Below are the code and all the weights of a small trained network. Each question names an input and a class and asks about switching units off, where a switched-off unit gives its printed mean instead of its output.

import numpy as np


def w(rows, s, z=0):
    codes = np.array(rows[::2]) - 128.0
    scale = np.full(codes.shape[1], s)
    scale[-1] = z or s
    return codes * scale


def f(y):
    return np.maximum(y, 0)


def log_softmax(a):
    a = a - a.max(-1, keepdims=True)
    return a - np.log(np.exp(a).sum(-1, keepdims=True))


def net(x, mask):
    res = np.array(x, float).reshape(1, 5) / 4 @ E
    y = f(res @ A[0][:, :-1].T + A[0][:, -1])
    res = res + np.where(mask, y, B[0][:, -1]) @ B[0][:, :-1]
    return log_softmax(res[-1] @ U[:, :-1].T + U[:, -1])


A, B = {}, {}
E = w([
[83,146,10,109,115,135,131,70,128,71],'x0',
[132,151,71,95,105,208,110,168,200,175],'x1',
[198,31,107,170,134,161,92,132,79,103],'x2',
[140,134,157,133,182,84,99,151,147,131],'x3',
[180,219,161,198,156,190,39,136,109,165],'x4',
],0.012)
A[0] = w([
[107,168,143,2,92,137,178,192,186,156,248],'neuron 1',
[170,171,193,132,127,143,99,156,142,211,244],'neuron 2',
[105,192,57,43,104,144,186,73,177,95,172],'neuron 3',
[84,221,197,195,135,151,128,146,133,163,150],'neuron 4',
[110,39,212,124,157,23,187,97,94,111,246],'neuron 5',
[189,172,115,121,155,165,63,108,141,176,109],'neuron 6',
[237,104,103,188,158,185,89,111,76,94,253],'neuron 7',
],0.0083,0.0033)
B[0] = w([
[45,85,146,92,140,83,115,198,193,139,236],'neuron 1',
[101,123,148,203,251,119,98,131,154,176,222],'neuron 2',
[75,178,86,68,70,109,67,130,146,167,245],'neuron 3',
[67,155,146,154,171,162,161,82,124,161,206],'neuron 4',
[179,149,99,144,152,53,117,122,148,66,251],'neuron 5',
[133,172,97,99,184,198,115,123,95,180,196],'neuron 6',
[156,83,104,167,124,221,128,204,31,61,233],'neuron 7',
],0.011,0.013)
U = w([
[77,183,177,192,178,103,224,34,84,214,87],'0',
[185,118,118,93,126,28,194,85,160,71,200],'1',
[161,118,139,126,119,124,120,97,129,162,12],'2',
[147,158,132,154,192,198,122,143,74,193,3],'3',
[125,97,232,128,172,93,150,193,209,213,133],'4',
[210,97,197,162,144,107,89,150,45,72,130],'5',
[78,189,103,1,82,93,107,154,172,181,195],'6',
[124,58,4,116,52,169,170,142,69,126,221],'7',
],0.0081,0.0018)

Each question gives the input, the list of numbers given to net, and the class t.
The units are the neurons (one row each of A and B). Each row of codes is followed by its name. A weight is (code - 128) times the scale printed after its matrix; where a second scale follows, it is the last column's (A, B and U).
mask holds one flag per neuron, in row order. A switched-off neuron (its flag False) gives its mean, the last column of its row in B, instead of its output. The means were averaged over made-up inputs and are rounded, as every weight is.
A unit's drop is (log p(t) with every unit on - log p(t) with that unit switched off) / (log p(t) with every unit on - log p(t) with every unit switched off).
The circuit of an input: a set's keep is (log p(t) with only the set's units on - log p(t) with every unit switched off) / (log p(t) with every unit on - log p(t) with every unit switched off). Starting from all 7 units, units are removed one at a time, each time the one whose removal leaves the highest keep (on an exact tie, the one counted first), for as long as the keep stays at least 0.8.
units of the circuit, in order: the units of the circuit, biggest drop first
most important unit: the unit with the biggest drop
k most important neurons: the k neurons with the biggest drops, biggest first
drop of u: that unit's drop, to one decimal
input [-2,-2,-4,8,2], class 0: units of the circuit, in order	(neuron 4; neuron 1)
input [1,-6,5,-4,-5], class 1: most important unit	neuron 5
input [3,-3,7,3,-5], class 5: 4 most important neurons	(neuron 7; neuron 3; neuron 5; neuron 1)
input [7,-8,-1,-8,-4], class 1: 3 most important neurons	(neuron 5; neuron 1; neuron 6)
input [0,-6,4,-7,-2], class 5: 2 most important neurons	(neuron 3; neuron 5)
input [3,3,5,7,0], class 7: 2 most important neurons	(neuron 2; neuron 5)
input [-6,2,4,4,-2], class 5: units of the circuit, in order	(neuron 1; neuron 3)
input [-2,-3,0,5,-1], class 1: 2 most important neurons	(neuron 7; neuron 5)
input [-1,-5,-6,-2,-2], class 1: 2 most important neurons	(neuron 5; neuron 6)
input [4,-8,-8,-4,1], class 6: 2 most important neurons	(neuron 3; neuron 2)
input [-6,-7,-1,6,-3], class 1: 2 most important neurons	(neuron 5; neuron 7)
input [8,-6,-1,-2,-5], class 6: 2 most important neurons	(neuron 3; neuron 7)
input [-3,7,-8,0,7], class 4: 3 most important neurons	(neuron 1; neuron 7; neuron 2)
input [-7,7,-2,6,6], class 3: 2 most important neurons	(neuron 6; neuron 4)
input [-2,3,-8,1,2], class 4: units of the circuit, in order	(neuron 2)
input [-4,7,-8,-3,0], class 4: 3 most important neurons	(neuron 2; neuron 1; neuron 4)
input [-2,5,-6,8,6], class 0: drop of neuron 7	0.2
input [4,0,7,8,-6], class 1: drop of neuron 1	-0.2
input [2,0,2,8,-3], class 1: drop of neuron 7	0.3
input [-7,2,3,-2,1], class 3: most important unit	neuron 1
